In the rows, zero is written as 128.
Known rows:
[140 137 112 106 122 129 107 119 143 181 140  77 118  92 105 148 139 101
 147  91  87 109 151 144 111 126 119 102  99 116 106 110 168  72  62 138] : fuskun
[136 100 107  93  99 149 104 116 129 176 149  86 109  96 111 166 162 110
 140  84  88 108 156 152 105 121  99  82  76 107 118 122 164  53  32 142] : tesik
[133 124 108  97 113 121  73 119 121 167 141  76 104  89 103 162 166  81
 125  86  91 127 140 163 116 110 117 106 101 108 110 125 163  71  59 138] : drozan
[123 136  88  98 114  93 101 113 134 175 130  90 102 100 108 148 121  99
 147  96  80 106 170 138 100 130 118  89 100 122 118 127 163  71  62 124] : luvi
[139 111 122  91 100 139 128 118 126 174 121  77 121  91  98 162 146  96
 156  89  80 115 163 153 100 110 114  93  97  97 112 122 172  63  56 147] : vaska
[124 152 130 119 118 123 111 115 147 185 121  67 114  68 121 139 149 111
 156  97  78  89 149 164 122 109  97  93  91 114 105 117 171  64  46 125] : fluskidim
[137 140 112 106 123 117  92 117 134 172 135  71 115  87 101 151 146  87
 140  91  86 120 143 149 116 121 121 112 111 115 102 114 165  77  69 139] : plaval
[ 72 130 190 147  86 125 105  96 160 195  92  80 104  82 144 122 146 122
 148  90 100  90 121 117 116 120 105 105  80 120 121 141 162  59  61 143] : flistal
[ 90 111 171 132  89 130  98  99 153 187 107  90 107 107 124 131 137 110
 136  85 108 112 118  93 105 138 127 119  93 120 124 137 158  70  76 156] : pibrem
[ 85 111 171 130  87 122  89  99 148 181 106  86 106 104 124 133 141 104
 133  86 108 116 117  95 109 136 130 124  97 120 122 142 155  73  80 157] : gredar
[ 90 112 169 133  90 130  98  99 153 187 109  89 108 107 126 131 137 111
 135  86 107 112 119  92 105 138 130 120  95 121 122 134 157  67  78 158] : flidri
[ 85  88 165 122  74 143  86 102 142 184 115  98  95 110 132 145 159 114
 123  79 112 115 122 103 102 129 119 105  73 113 130 146 155  54  58 156] : nilu
[132 124 135 113 100  99  77  95 109 128 121  97  97  62 109 170 149 136
 138  95 115  99  91  96 142 109 156 127 100 123 115 107 177 115  51 157] : plipo
[121 119 143 121  98 103  79 115 104 144 126  92 104  66 118 162 148 135
 152  98 110  79 101 112 116 113 166 113 107 121 108 104 171 114  74 156] : stagrisol
[125 115 144 121  94 114  91 116 113 151 128 100 105  70 124 160 139 148
 159  96 110  66 110 105 109 116 161 102  97 121 111 103 172 105  65 155] : drustis
[101 129 175 115 144 100  60  89  86 173 148  83 129  96  89 149 111 127
 132  92  98 120 121 144 116 115 134 128  84 126 113 114 170  86  97 180] : fevo
[ 85 122 150 107 127  78  74  82  84 178 138 106 116 106  98 144  82 144
 143  95  88  98 158 130 100 128 123  98  65 131 129 131 169  76  80 165] : sikem
[ 98 120 175 114 136 110  73  89  87 179 143  91 128  95  89 144 105 138
 137  92  94 110 132 140 113 120 125 115  71 123 117 122 170  80  78 176] : klopeko
[101 108 185  99 119 103  83  83  70 164 127  83 134  92  78 161 113 119
 144  92  87 128 134 152 108 102 129 120  83 105 119 131 172  85  92 191] : trufe
[103 121 175 115 137 117  80  89  96 182 147  94 128  98  94 145 101 146
 141  93  96 103 134 137 110 122 123 112  66 125 117 115 173  76  78 177] : bofigol
[113  83 160  74  94 155 101 105 103 146 108 124 136  95 139 150 148 126
 161  83 139  96 172 135 127 111  90  97 104 120 118 127 182  73  82 167] : muplo

Facts:
(bogruk, δ, muplo); (bogruk, δ, vaska); (bogruk, δ, dusku); (brime, δ, fliro)
(brime, δ, floklos); (brime, δ, kepa); (brudrem, δ, faklol); (brudrem, δ, divezal)
(dasa, δ, muplo); (dasa, δ, tesik); (demum, δ, drustis); (dogi, δ, grifludom)
(dogi, δ, divezal); (dregan, δ, trastik); (dregan, δ, gitrus); (drifen, δ, gurak)
(drifen, δ, fuskun); (drozan, δ, nilu); (drozan, δ, tobral); (drusiske, δ, brubel)
(drusiske, δ, modun); (fevo, δ, stodre); (fevo, δ, pafutol); (fevo, δ, plirin)
(flegre, δ, didre); (flibe, δ, seda); (fliklek, δ, bofigol); (fliklek, δ, duflo)
(flodum, δ, steklinuk); (flosetul, δ, tesik); (flosetul, δ, fleski); (fluflik, δ, zesavi)
(fumus, δ, brovus); (fumus, δ, flidri); (gresepu, δ, pokla); (gresepu, δ, poklu)
(grikle, δ, tesik); (grikle, δ, nilu); (grikle, δ, modun); (gugrun, δ, flistal)
(kaskor, δ, resa); (kefinu, δ, didre); (kefinu, δ, klistoga); (kibe, δ, tesik)
(kibe, δ, floklos); (lamol, δ, fluskidim); (lodra, δ, triparen); (lodra, δ, flistal)
(migrison, δ, nibrisa); (nidas, δ, topa); (nidas, δ, didre); (nidas, δ, sedon)
(pafa, δ, luvi); (pafa, δ, poklu); (plaval, δ, rudrol); (plilor, δ, fliro)
(plilor, δ, bredu); (plilor, δ, klasegis); (plipo, δ, getro); (plipo, δ, rogruk)
(plotaplum, δ, gitrus); (plustur, δ, kobrir); (plustur, δ, tesik); (plustur, δ, gitrus)
(pubo, δ, sedon); (raplu, δ, furer); (regu, δ, pibrem); (ruklu, δ, bredu)
(segrun, δ, marel); (skapal, δ, zesavi); (skapal, δ, getro); (stagrisol, δ, bodri)
(stosel, δ, pokla); (stovul, δ, fleski); (stovul, δ, brubel); (temul, δ, paro)
(temul, δ, steklinuk); (traplo, δ, nibrisa); (traplo, δ, sikem); (traplo, δ, poklu)
(trobridren, δ, bivek); (trobridren, δ, muplo); (trofur, δ, losi); (trofur, δ, gibres)
(trofur, δ, dusku); (trufe, δ, kavos); (trufe, δ, dusku); (trutuzok, δ, fluskidim)
(trutuzok, δ, flistal); (tudron, δ, lastor); (velotrir, δ, distuk); (velotrir, δ, topa)
(vikagrur, δ, losi); (vikagrur, δ, paro); (vuskistul, δ, zesavi); (vuskistul, δ, fleski)
(zatuk, δ, klibur); (zigos, δ, vaska); (zigos, δ, klono); (zoli, δ, zesavi)
(zoli, δ, salak); (bivek, Ω, b); (bodri, Ω, a); (bofigol, Ω, d)
(bogruk, Ω, a); (bredu, Ω, c); (brime, Ω, b); (brovus, Ω, d)
(brubel, Ω, d); (brudrem, Ω, a); (dasa, Ω, d); (demum, Ω, b)
(didre, Ω, c); (distuk, Ω, a); (divezal, Ω, a); (dogi, Ω, a)
(dregan, Ω, a); (drifen, Ω, a); (driru, Ω, c); (drozan, Ω, a)
(drusiske, Ω, a); (drustis, Ω, c); (duflo, Ω, a); (dusku, Ω, b)
(faklol, Ω, c); (fevo, Ω, d); (flegre, Ω, b); (fleski, Ω, a)
(flibe, Ω, d); (flidri, Ω, b); (fliklek, Ω, d); (fliro, Ω, b)
(flistal, Ω, b); (flodum, Ω, c); (floklos, Ω, b); (flosetul, Ω, b)
(fluflik, Ω, a); (fluskidim, Ω, a); (fumus, Ω, d); (furer, Ω, a)
(fuskun, Ω, a); (getro, Ω, d); (gibres, Ω, c); (gitrus, Ω, b)
(gredar, Ω, b); (gresepu, Ω, b); (grifludom, Ω, a); (grikle, Ω, c)
(gugrun, Ω, b); (gurak, Ω, d); (kaskor, Ω, e); (kavos, Ω, b)
(kefinu, Ω, b); (kepa, Ω, b); (kibe, Ω, a); (klasegis, Ω, d)
(klibur, Ω, a); (klistoga, Ω, c); (klono, Ω, d); (klopeko, Ω, d)
(kobrir, Ω, a); (lamol, Ω, a); (lastor, Ω, a); (lodra, Ω, e)
(losi, Ω, b); (luvi, Ω, a); (marel, Ω, c); (migrison, Ω, c)
(modun, Ω, b); (muplo, Ω, e); (nibrisa, Ω, b); (nidas, Ω, b)
(nilu, Ω, b); (pafa, Ω, a); (pafutol, Ω, d); (paro, Ω, e)
(pibrem, Ω, b); (plaval, Ω, a); (plilor, Ω, d); (plipo, Ω, c)
(plirin, Ω, a); (plotaplum, Ω, a); (plustur, Ω, e); (pokla, Ω, a)
(poklu, Ω, b); (pubo, Ω, c); (raplu, Ω, a); (regu, Ω, a)
(resa, Ω, a); (rogruk, Ω, b); (rudrol, Ω, c); (ruklu, Ω, a)
(salak, Ω, d); (seda, Ω, e); (sedon, Ω, b); (segrun, Ω, d)
(sikem, Ω, d); (skapal, Ω, c); (stagrisol, Ω, c); (steklinuk, Ω, a)
(stodre, Ω, a); (stosel, Ω, c); (stovul, Ω, b); (temul, Ω, d)
(tesik, Ω, a); (tobral, Ω, c); (topa, Ω, c); (traplo, Ω, b)
(trastik, Ω, d); (triparen, Ω, b); (trobridren, Ω, e); (trofur, Ω, a)
(trufe, Ω, d); (trutuzok, Ω, a); (tudron, Ω, a); (vaska, Ω, a)
(velotrir, Ω, c); (vikagrur, Ω, b); (vuskistul, Ω, b); (zasker, Ω, e)
(zatuk, Ω, e); (zefik, Ω, a); (zesavi, Ω, a); (zigos, Ω, c)
(zoli, Ω, a)

Rows:
No name comes twice in this set of rows, the named rows included.
[132 118 101 102 124 119  83 109 135 163 147  48 129  82 103 156 152  92
 154  83  86 115 128 151 108 151 107 108 116 125 102 127 151  88  60 148] -> ruklu
[103 105 168 103 126 125  71  81  85 174 149 105 115 100  95 158 118 153
 126  90 100 112 134 139 121 114 110 105  46 121 130 125 174  63  51 177] -> brubel
[128 120 144 127 101 125  90 126 118 157 146 106 102  84 127 163 143 149
 152  96 118  71 110 104 106 110 177 108  98 120 106  88 178 100  79 159] -> faklol
[136 113 121  87 102 118 102 115 111 158 118  66 120  86  91 169 159  71
 140  89  78 135 146 165 106 101 123 110 115  92 109 130 167  79  71 151] -> bogruk
[ 77  91 159 122  87 119  61  92 138 166 120  58 115  99 125 144 162  93
 133  75 112 127  94 108 104 156 118 125 107 126 116 158 140  82  76 169] -> brime
[111 115 154  88 120 131  78 107 113 145 113 117 135  91 138 133 139 115
 153  87 140  96 156 125 141 124 100 116 119 136 109 118 179  87  98 157] -> zasker
[ 92  87 183 114  64 141 128  93 138 181  88  89 115 106 117 148 139 109
 149  83 100 118 134  98  93 122 126 113  90  99 129 147 162  65  72 170] -> dusku
[120 141  89  95 117  76  82 113 123 167 127  82  99  97 104 150 128  82
 137  95  80 118 159 144 105 124 126 101 116 123 113 132 162  80  74 127] -> pafa
[133 110 107  96 105 139  90 122 125 176 148  82 105  92 110 164 165 100
 136  84  92 114 151 157 106 119 108  90  87 108 115 124 164  59  47 139] -> kobrir
[138 134 112 105 121 123 100 116 135 175 135  74 115  89 102 149 144  94
 144  92  85 114 146 146 113 124 117 106 104 113 105 115 166  73  62 138] -> zefik
[ 82  81 158 120  79 142  84  92 146 178 124  77 112 105 131 145 157 117
 139  75 112 108 112  98  97 155 109 105  85 123 126 152 145  67  57 165] -> floklos
[120  91 131 116  94 122  84 105 115 143 144  76 120  63 128 167 145 155
 173  87 110  60 100 104 103 150 141  95  97 132 107 114 158 114  52 163] -> bredu
[106  97 159  74 100 132  72 108  91 132 106 113 135  92 133 151 157 100
 148  84 137 115 154 145 137 105 101 117 123 121 111 133 179  88 102 166] -> trobridren
[ 94 110 160 118  87 118  70  78 141 161 102  91  92 101 115 148 158  96
 109  83 114 144  99  90 135 124 122 137  87 122 133 148 159  69  58 159] -> vuskistul

The same things again, as new rows of numbers:
Known rows:
[132 140 112 136 150 134 140  98 104 144 130 188 119 114 126 132 136 107
 108 101 123 139  70 119  96 152 142 124 139 125 103 104 188 135 177 123
  92 154  93 120 134 155 140 126 148] : segrun
[114 121 170 102  93 164  87 104 132 143  97 100 138 129 139 133 130 119
  89 148 148 129 123 135 164 188  91 138 120 112 122 123  91 147  94 149
  99 111 174  78 136  67 132 144 138] : plotaplum
[141  86 116 148 124 123 190 139 139 110 109 115 167 123 137 122 153 162
  81 131 110 115 149 131 126 108 122 114 135 128 129 104 155  96 114  98
 131 150 166 141 100 163  93 130 103] : faklol
[140 107 114 132 129 126 199 122 144 112 117 118 152 137 124 105 149 165
  70 133  87 125 146 130 150 129 132 116 131 128 134  95 160  92 130 104
 141 146 172 129 108 160  89 128 103] : zigos
[142  98 119 135 129 134 193 134 144 115 116 131 137 135 129 115 142 168
  71 136  78 123 145 146 144 121 126 119 134 125 141 101 168 101 127  91
 126 155 172 143 101 147  83 135  96] : velotrir
[126 137 130 111  96 137  83 139 127 138  92 108 167 131 153 132 134 128
 146 131 158 140 150 121 130 142 113 135 118 114 151 124  86 135 115 143
 137 110 151 118 136  81 167 139 135] : klibur
[134 163 122  98 103 158  90 134 133 145 113 116 160 114 149 139 131 119
 135 145 146 150 137 132 196 168 100 136 120 111 189 126  98 137 126 132
 159 103 153  88 151 105 155 140 119] : pafa
[135 127 135 131 147 118 132 143 129 121 183 117  77  96 107 149 124 103
 156 155 138 110 137 138 167  86 149 129 134 154 140 166 120 132 110 125
 166 112  76 142 133 193 104 128 116] : poklu
[123 154 134 101  98 146  89 129 132 141  99 114 154 138 145 123 127 128
 135 136 136 143 141 128 156 161 113 138 116 112 160 120  95 135 123 146
 138 108 156 102 144  79 157 140 129] : plaval
[130 150 119 126 146 129 141  83  98 142 133 180 112 115 116 121 149 106
  95 111 125 140  72 112 101 162 154 120 130 127  86  90 179 130 181 132
 100 159  95 103 131 147 146 124 157] : temul
[129 136 112 158 165 114 117 124 118 112 176 114 137 134 107 140 119 145
 141 122 147 148 109 114 125 140  89 106 110 118  96 139  85 133 150  95
 113 154 157 108 100  77 135  79 135] : paro
[119 141 154 115 143 105 137 114 127 117 176 115  49 131  85 112 122 113
 136 155 106 111 140 134 150 105 174 131 123 155 101 145 116 123 121 150
 155 118  85 133 127 154 104 124 131] : vikagrur
[122 122 148 126 139  98 130 129 125 115 169 111  66 124  98 124 126 115
 153 146 128 106 148 128 121  84 171 129 126 156  99 153 110 126 111 145
 151 120  79 155 124 160 113 125 133] : losi
[122 164 129  87 100 134  90 116 127 139 101 107 150 147 134 108 137 133
 129 138 137 150 151 114 155 168 133 136 108 114 146 106  85 126 135 158
 156 107 156 100 144  73 169 135 138] : trofur
[125 135 130 111  96 137  83 140 126 138  92 109 170 130 155 133 135 129
 146 131 159 140 150 121 127 140 113 135 118 114 151 124  85 135 114 143
 136 110 149 121 138  81 169 140 134] : fuskun
[148 113 108 135 134 143 201 132 146 117 127 122 156 111 131 124 148 155
  71 143  94 126 136 142 190 133 113 116 136 126 163 105 167  97 126  88
 149 144 170 113 114 181  79 131  90] : stosel
[116 119 149 140 134 104 135 134 126 116 161 119  79 123 100 133 118 110
 169 138 127 101 138 138 120  68 160 130 129 152 112 164 118 128 104 137
 136 114  79 161 125 167 102 127 125] : triparen
[122 119 146 131 141  99 132 135 127 115 169 115  71 124 101 128 122 115
 157 143 130 105 148 130 119  79 167 130 129 156 104 158 114 128 110 142
 149 118  79 161 125 163 110 125 131] : kavos
[120 157 156 139 164 103 136 156 160 115 177 120  57 139 124  95  84 106
 160 142  77  95 122 146 124 110 133 137 149 157 111 159 153 122 114 158
 146 127  70 112 150 157 103 121 125] : vuskistul
[137 109 124 131 125 127 197 117 141 112 118 115 145 132 122 104 154 162
  62 142  85 121 141 134 157 134 129 114 128 128 125  91 157  92 126 106
 135 151 173 114 105 152  87 130 104] : flodum
[143  83 115 146 125 125 188 144 139 111 110 122 155 127 138 123 150 168
  83 130 101 117 151 137 117 103 125 116 135 127 130 106 158 101 117  92
 127 155 167 155  96 151  93 134 101] : klistoga

Rows:
No name comes twice in this set of rows, the named rows included.
[125 102 118 109 113 148  93 133 147 140  90 107 176 151 148 135 108 136
 126 101 168 141 147 106 125 164 106 146 137 117 149 142 100 150 104 151
 131  87 168 140 154  99 148 134 138] -> tesik
[123 121 121  99 115 155  99 123 149 142  96 113 158 155 140 125 103 136
 117 109 145 145 139 115 151 177 106 147 133 115 160 136 106 149 114 150
 133  87 173 123 157  93 139 135 132] -> kibe
[112 148 134 123  79 139  93 130 122 137  78 116 184 137 146 131 130 125
 168 123 149 134 138 128 135 122 111 134 111 108 162 130  92 129 113 142
 121 101 150 117 138  88 157 138 126] -> fluskidim
[131 129  94 155 175 112 123 126 126 112 173 115 146 149 103 137 108 153
 144 105 149 156 115 102 118 142  96 110 115 120 103 145  89 137 155  99
 124 141 161 128 108  90 134  74 136] -> muplo
[115  83 185 135 136 121 130 114 127 118 165 101  56 112  97 142 122 103
 112 156 144  88 125 141 128 107 140 131 134 155  68 164 111 142  78 144
 106 121  97 134 117 152  80 132 137] -> gitrus
[129 122 140 131 145 111 132 140 129 118 176 117  72 107 105 141 122 107
 155 150 134 107 141 138 145  83 155 130 133 154 124 164 118 132 108 131
 155 115  78 149 129 180 104 127 122] -> nibrisa
[141  75 103 136 144 141 207 126 161 115 114 122 159 148 125 115 122 170
  58 109  95 123 137 126 147 140 116 126 150 129 142 117 178 108 116 101
 128 128 185 148 121 175  67 126 100] -> grikle
[ 96 177 140 125  69 149 107 109 120 141  71 129 186 151 130 122 120 119
 179 120 121 133 119 142 168 122 110 136 105 100 185 130 107 122 121 141
 105  90 156 102 145  91 139 137 114] -> trutuzok
[124 146 128 100 102 147  91 129 136 142  98 115 156 142 144 125 122 130
 135 129 138 145 142 125 154 161 111 140 120 112 163 125  99 139 121 144
 139 103 158 111 146  83 156 139 129] -> drozan
[133 145 137 120 151 126 139 133 134 124 189 122  61 101  99 140 117 103
 145 160 120 115 130 146 195 104 147 132 134 153 149 163 129 132 118 123
 169 111  80 125 139 191  94 127 112] -> traplo
[135 145 120 108 100 148  83 144 128 142 105 110 173 111 157 144 138 122
 146 140 166 144 145 124 166 151 103 134 120 113 176 128  87 137 117 134
 154 106 148 105 144 104 164 139 125] -> pokla
[105 165 116 176 146 129 139 108 117 116 157 136 153 151  92 138  97 137
 175 107 113 142  80 137 154 119  76 109 104 106 135 153 110 128 151  85
  83 133 159 102 110  90 106  79 113] -> lodra
[121 187 149 115 114 134  84 155 154 136 104 111 149 144 175  91 107 118
 149 142 102 128 127 137 135 173  86 138 129 116 147 114 116 123 123 168
 137 128 138  58 158  67 169 134 133] -> fluflik
[137 133 133 151 141 121 193 150 164 109 120 116 148 135 156  82 128 153
  82 141  57 106 127 146 135 138  99 116 144 130 124  94 181  84 123 119
 130 166 156  86 120 147  94 126 103] -> skapal

